Here is a tiny trained network, its code and every weight. The questions are about switching its units off for an input and a target symbol, where a switched-off unit gives its printed mean instead of its output.

import numpy as np


def w(rows, s, z=0):
    codes = np.array(rows[::2]) - 128.0
    scale = np.full(codes.shape[1], s)
    scale[-1] = z or s
    return codes * scale


def f(y):
    return np.maximum(y, 0)


def softmax(a):
    e = np.exp(a - a.max(-1, keepdims=True))
    return e / e.sum(-1, keepdims=True)


def log_softmax(a):
    a = a - a.max(-1, keepdims=True)
    return a - np.log(np.exp(a).sum(-1, keepdims=True))


def net(x, mask):
    ids = ['αβγθσφ'.index(c) for c in x.split()]
    T = len(ids)
    res = E[ids] + P[:T]
    q, k, v = (res @ M[0].T for M in (Q, K, V))
    z = softmax(np.where(np.tri(T) > 0, q @ k.T / 3**0.5, -1e9)) @ v
    res = res + np.where(mask[0], z, O[0][:, -1]) @ O[0][:, :-1]
    y = f(res @ A[0][:, :-1].T + A[0][:, -1])
    res = res + np.where(mask[1:17], y, B[0][:, -1]) @ B[0][:, :-1]
    return log_softmax(res[-1] @ U[:, :-1].T + U[:, -1])


Q, K, V, O, A, B = {}, {}, {}, {}, {}, {}
E = w([
[134,150,96],'α',
[100,170,120],'β',
[111,180,128],'γ',
[125,195,132],'θ',
[155,183,179],'σ',
[188,2,195],'φ',
],0.021)
P = w([
[187,59,4],'0',
[187,106,42],'1',
[188,107,60],'2',
[154,91,81],'3',
[133,80,103],'4',
[126,93,125],'5',
[120,107,136],'6',
[100,111,149],'7',
[101,140,176],'8',
[95,162,214],'9',
[94,183,227],'10',
[112,226,237],'11',
[97,229,237],'12',
[88,246,226],'13',
],0.0044)
Q[0] = w([
[180,255,138],'h1',
[124,160,112],'h1',
[121,14,192],'h1',
],0.0072)
K[0] = w([
[167,95,180],'h1',
[181,120,255],'h1',
[123,161,31],'h1',
],0.0093)
V[0] = w([
[211,107,122],'h1',
[126,6,131],'h1',
[68,112,79],'h1',
],0.013)
O[0] = w([
[79,125,254,224],'h1',
[24,72,66,129],'h1',
[33,201,51,1],'h1',
],0.0091,0.0055)
A[0] = w([
[88,204,122,108],'n1',
[110,175,175,127],'n2',
[146,124,153,210],'n3',
[151,145,162,133],'n4',
[147,46,155,168],'n5',
[105,63,127,92],'n6',
[122,142,67,103],'n7',
[131,198,109,68],'n8',
[109,81,131,87],'n9',
[163,124,141,176],'n10',
[141,138,152,124],'n11',
[132,64,62,202],'n12',
[88,50,137,29],'n13',
[76,159,7,255],'n14',
[131,96,167,213],'n15',
[140,76,104,63],'n16',
],0.016,0.007)
B[0] = w([
[214,66,240,152],'n1',
[138,109,88,232],'n2',
[71,177,99,238],'n3',
[153,160,83,233],'n4',
[130,66,79,220],'n5',
[196,136,83,179],'n6',
[122,61,172,132],'n7',
[236,78,178,161],'n8',
[194,142,137,166],'n9',
[50,166,115,222],'n10',
[118,158,137,193],'n11',
[92,130,131,143],'n12',
[210,236,96,193],'n13',
[77,2,200,154],'n14',
[53,120,94,255],'n15',
[117,156,190,137],'n16',
],0.0079,0.012)
U = w([
[124,105,56,211],'α',
[27,126,191,252],'β',
[216,161,165,71],'γ',
[170,109,210,17],'θ',
[191,142,201,85],'σ',
[106,251,110,74],'φ',
],0.011,0.0041)

Each question gives the input, a string of symbols that net reads in full, and the target symbol t.
The units are the heads (3 rows each of Q, K, V and O) and the neurons (one row each of A and B). Each row of codes is followed by its name. A weight is (code - 128) times the scale printed after its matrix; where a second scale follows, it is the last column's (O, A, B and U).
mask holds one flag per unit, heads first, then neurons. A switched-off unit (its flag False) gives its mean, the last column of its rows in O or B, instead of its output. The means were averaged over made-up inputs and are rounded, as every weight is.
A unit's drop is (log p(t) with every unit on - log p(t) with that unit switched off) / (log p(t) with every unit on - log p(t) with every unit switched off).
The circuit of an input: a set's keep is (log p(t) with only the set's units on - log p(t) with every unit switched off) / (log p(t) with every unit on - log p(t) with every unit switched off). Starting from the 12 units with the biggest drops (on a tie, the unit counted first), units are removed one at a time, each time the one whose removal leaves the highest keep (on an exact tie, the one counted first), for as long as the keep stays at least 0.8.
units of the circuit, in order: the units of the circuit, biggest drop first
most important unit: the unit with the biggest drop
top k neurons: the k neurons with the biggest drops, biggest first
drop when u is switched off: that unit's drop, to one decimal
input γ θ γ γ σ β β γ β β, target σ: units of the circuit, in order : [h1 n1 n8]
input φ α β β σ σ σ β α, target β: most important unit : n13
input σ γ α φ β σ γ γ γ β γ θ θ, target β: top 2 neurons : [n4 n8]
input θ φ σ, target α: top 2 neurons : [n5 n6]
input θ φ φ β φ θ β θ σ β σ σ, target β: top 2 neurons : [n4 n15]
input θ β β θ α, target γ: units of the circuit, in order : [h1 n15]
input σ σ θ θ θ θ φ θ γ α φ σ φ, target β: top 2 neurons : [n10 n13]
input θ β α φ σ γ γ σ θ γ β φ β, target α: units of the circuit, in order : [h1 n6 n13 n10]
input φ α σ σ θ, target α: top 3 neurons : [n6 n13 n10]
input θ γ θ θ γ, target γ: top 3 neurons : [n8 n15 n1]
input θ γ β θ φ σ γ γ θ σ β β β, target β: top 2 neurons : [n4 n8]
input σ φ α β θ φ α φ γ σ θ γ θ θ, target β: top 3 neurons : [n14 n4 n8]
input γ φ σ φ φ β, target α: top 2 neurons : [n13 n6]
input γ θ φ β θ θ σ σ φ φ σ θ φ α, target α: top 4 neurons : [n6 n13 n5 n10]
input σ γ α θ φ σ σ σ θ γ σ γ, target β: top neuron : [n4]
input θ φ β γ φ γ, target α: top 2 neurons : [n13 n6]
input γ θ β α θ β α, target σ: drop when n14 is switched off : 0.1
input σ β γ β σ φ σ σ θ σ σ α φ, target α: drop when n12 is switched off : 0.0
input β γ γ θ, target γ: drop when n8 is switched off : 0.2
input β β β, target θ: drop when n14 is switched off : 0.3
input β θ β γ γ, target σ: top neuron : [n1]
